Below are the code and all the weights of a small trained network. Each question names an input and a target symbol and asks about switching units off, where a switched-off unit gives its printed mean instead of its output.

import numpy as np


def w(rows, s, z=0):
    codes = np.array(rows[::2]) - 128.0
    scale = np.full(codes.shape[1], s)
    scale[-1] = z or s
    return codes * scale


def f(y):
    return np.maximum(y, 0)


def softmax(a):
    e = np.exp(a - a.max(-1, keepdims=True))
    return e / e.sum(-1, keepdims=True)


def log_softmax(a):
    a = a - a.max(-1, keepdims=True)
    return a - np.log(np.exp(a).sum(-1, keepdims=True))


def net(x, mask):
    ids = ['βγδλξπψ'.index(c) for c in x.split()]
    T = len(ids)
    res = E[ids] + P[:T]
    r = res
    for j in range(3):
        rows = slice(2 * j, 2 * j + 2)
        q, k, v = (r @ M[0][rows].T for M in (Q, K, V))
        z = softmax(np.where(np.tri(T) > 0, q @ k.T / 2**0.5, -1e9)) @ v
        o = O[0][rows]
        res = res + np.where(mask[j], z, o[:, -1]) @ o[:, :-1]
    y = f(res @ A[0][:, :-1].T + A[0][:, -1])
    res = res + np.where(mask[3:19], y, B[0][:, -1]) @ B[0][:, :-1]
    return log_softmax(res[-1] @ U[:, :-1].T + U[:, -1])


Q, K, V, O, A, B = {}, {}, {}, {}, {}, {}
E = w([
[42,49,228],'β',
[254,106,139],'γ',
[147,118,179],'δ',
[93,167,51],'λ',
[107,180,154],'ξ',
[2,167,252],'π',
[128,113,31],'ψ',
],0.014)
P = w([
[254,94,189],'0',
[116,184,68],'1',
[175,128,151],'2',
[107,38,135],'3',
[107,209,64],'4',
[173,131,167],'5',
[78,28,133],'6',
[104,215,67],'7',
[173,135,172],'8',
[67,21,136],'9',
[99,219,63],'10',
[182,145,198],'11',
[61,22,137],'12',
],0.011)
Q[0] = w([
[132,122,104],'head 1',
[122,151,121],'head 1',
[149,3,156],'head 2',
[91,211,157],'head 2',
[87,149,177],'head 3',
[23,74,131],'head 3',
],0.017)
K[0] = w([
[138,142,130],'head 1',
[134,146,116],'head 1',
[41,153,248],'head 2',
[97,120,62],'head 2',
[110,172,102],'head 3',
[18,129,143],'head 3',
],0.015)
V[0] = w([
[97,115,115],'head 1',
[184,254,101],'head 1',
[112,152,203],'head 2',
[159,165,117],'head 2',
[92,204,202],'head 3',
[174,125,201],'head 3',
],0.0093)
O[0] = w([
[135,116,85,135],'head 1',
[211,219,166,92],'head 1',
[92,234,129,176],'head 2',
[254,96,129,85],'head 2',
[91,180,120,251],'head 3',
[19,114,114,233],'head 3',
],0.0063,0.0022)
A[0] = w([
[171,84,161,162],'neuron 1',
[148,108,96,90],'neuron 2',
[52,196,164,2],'neuron 3',
[137,149,53,34],'neuron 4',
[146,181,107,79],'neuron 5',
[183,214,90,88],'neuron 6',
[181,64,44,36],'neuron 7',
[102,92,83,96],'neuron 8',
[148,67,131,108],'neuron 9',
[79,78,147,140],'neuron 10',
[96,80,54,180],'neuron 11',
[93,195,110,59],'neuron 12',
[121,247,122,105],'neuron 13',
[139,153,44,22],'neuron 14',
[136,148,57,43],'neuron 15',
[126,78,244,100],'neuron 16',
],0.013,0.0076)
B[0] = w([
[84,107,139,167],'neuron 1',
[160,157,140,144],'neuron 2',
[181,66,142,206],'neuron 3',
[139,7,111,160],'neuron 4',
[84,185,106,141],'neuron 5',
[135,191,56,170],'neuron 6',
[186,177,159,174],'neuron 7',
[165,190,137,175],'neuron 8',
[99,112,160,144],'neuron 9',
[133,195,146,219],'neuron 10',
[116,124,199,255],'neuron 11',
[132,94,143,167],'neuron 12',
[81,93,87,186],'neuron 13',
[141,17,93,163],'neuron 14',
[123,62,124,160],'neuron 15',
[151,129,53,210],'neuron 16',
],0.013,0.0079)
U = w([
[6,161,211,155],'β',
[200,1,100,2],'γ',
[85,55,28,69],'δ',
[203,184,98,96],'λ',
[90,164,41,201],'ξ',
[25,5,150,128],'π',
[189,131,173,233],'ψ',
],0.0099,0.0048)

Each question gives the input, a string of symbols that net reads in full, and the target symbol t.
The units are the heads (2 rows each of Q, K, V and O) and the neurons (one row each of A and B). Each row of codes is followed by its name. A weight is (code - 128) times the scale printed after its matrix; where a second scale follows, it is the last column's (O, A, B and U).
mask holds one flag per unit, heads first, then neurons. A switched-off unit (its flag False) gives its mean, the last column of its rows in O or B, instead of its output. The means were averaged over made-up inputs and are rounded, as every weight is.
A unit's drop is (log p(t) with every unit on - log p(t) with that unit switched off) / (log p(t) with every unit on - log p(t) with every unit switched off).
unit that matters most: the unit with the biggest drop
k most important neurons: the k neurons with the biggest drops, biggest first
which heads matter: for each layer, one digit per head in row order, 1 if its drop is at least 0.15 and else 0, layers parted by /
drop when u is switched off: that unit's drop, to one decimal
input γ ξ β β ψ δ γ ξ ψ δ ψ λ, target β: which heads matter => 001
input π ψ ψ β ψ ψ δ, target β: most important neuron => (neuron 10)
input ξ π ψ γ ξ π γ β λ ψ ξ γ, target ξ: which heads matter => 010
input ψ π ψ λ ψ ψ γ, target π: which heads matter => 010
input λ λ ψ, target λ: 2 most important neurons => (neuron 7; neuron 6)
input ψ ψ ψ ψ ξ π γ, target π: which heads matter => 011
input ξ δ π λ ψ δ ξ ψ δ, target ξ: which heads matter => 010
input ψ ξ ψ ψ ψ ψ π λ ψ λ π, target π: which heads matter => 001
input π ξ ψ, target δ: 4 most important neurons => (neuron 13; neuron 10; neuron 14; neuron 4)
input ψ β λ, target ψ: which heads matter => 011
input λ ξ ψ λ ξ ψ, target λ: which heads matter => 101
input β ξ λ π ψ β ψ π ψ, target π: 2 most important neurons => (neuron 10; neuron 16)
input π β β ξ, target β: drop when head 1 is switched off => 0.7
input ξ π λ ξ ξ ξ, target ξ: drop when neuron 14 is switched off => 0.0
input ψ β ξ λ ξ ξ β δ ψ β, target β: drop when neuron 10 is switched off => 0.6
input ψ ψ λ β β ψ δ λ ψ ψ ξ λ γ, target β: unit that matters most => head 2
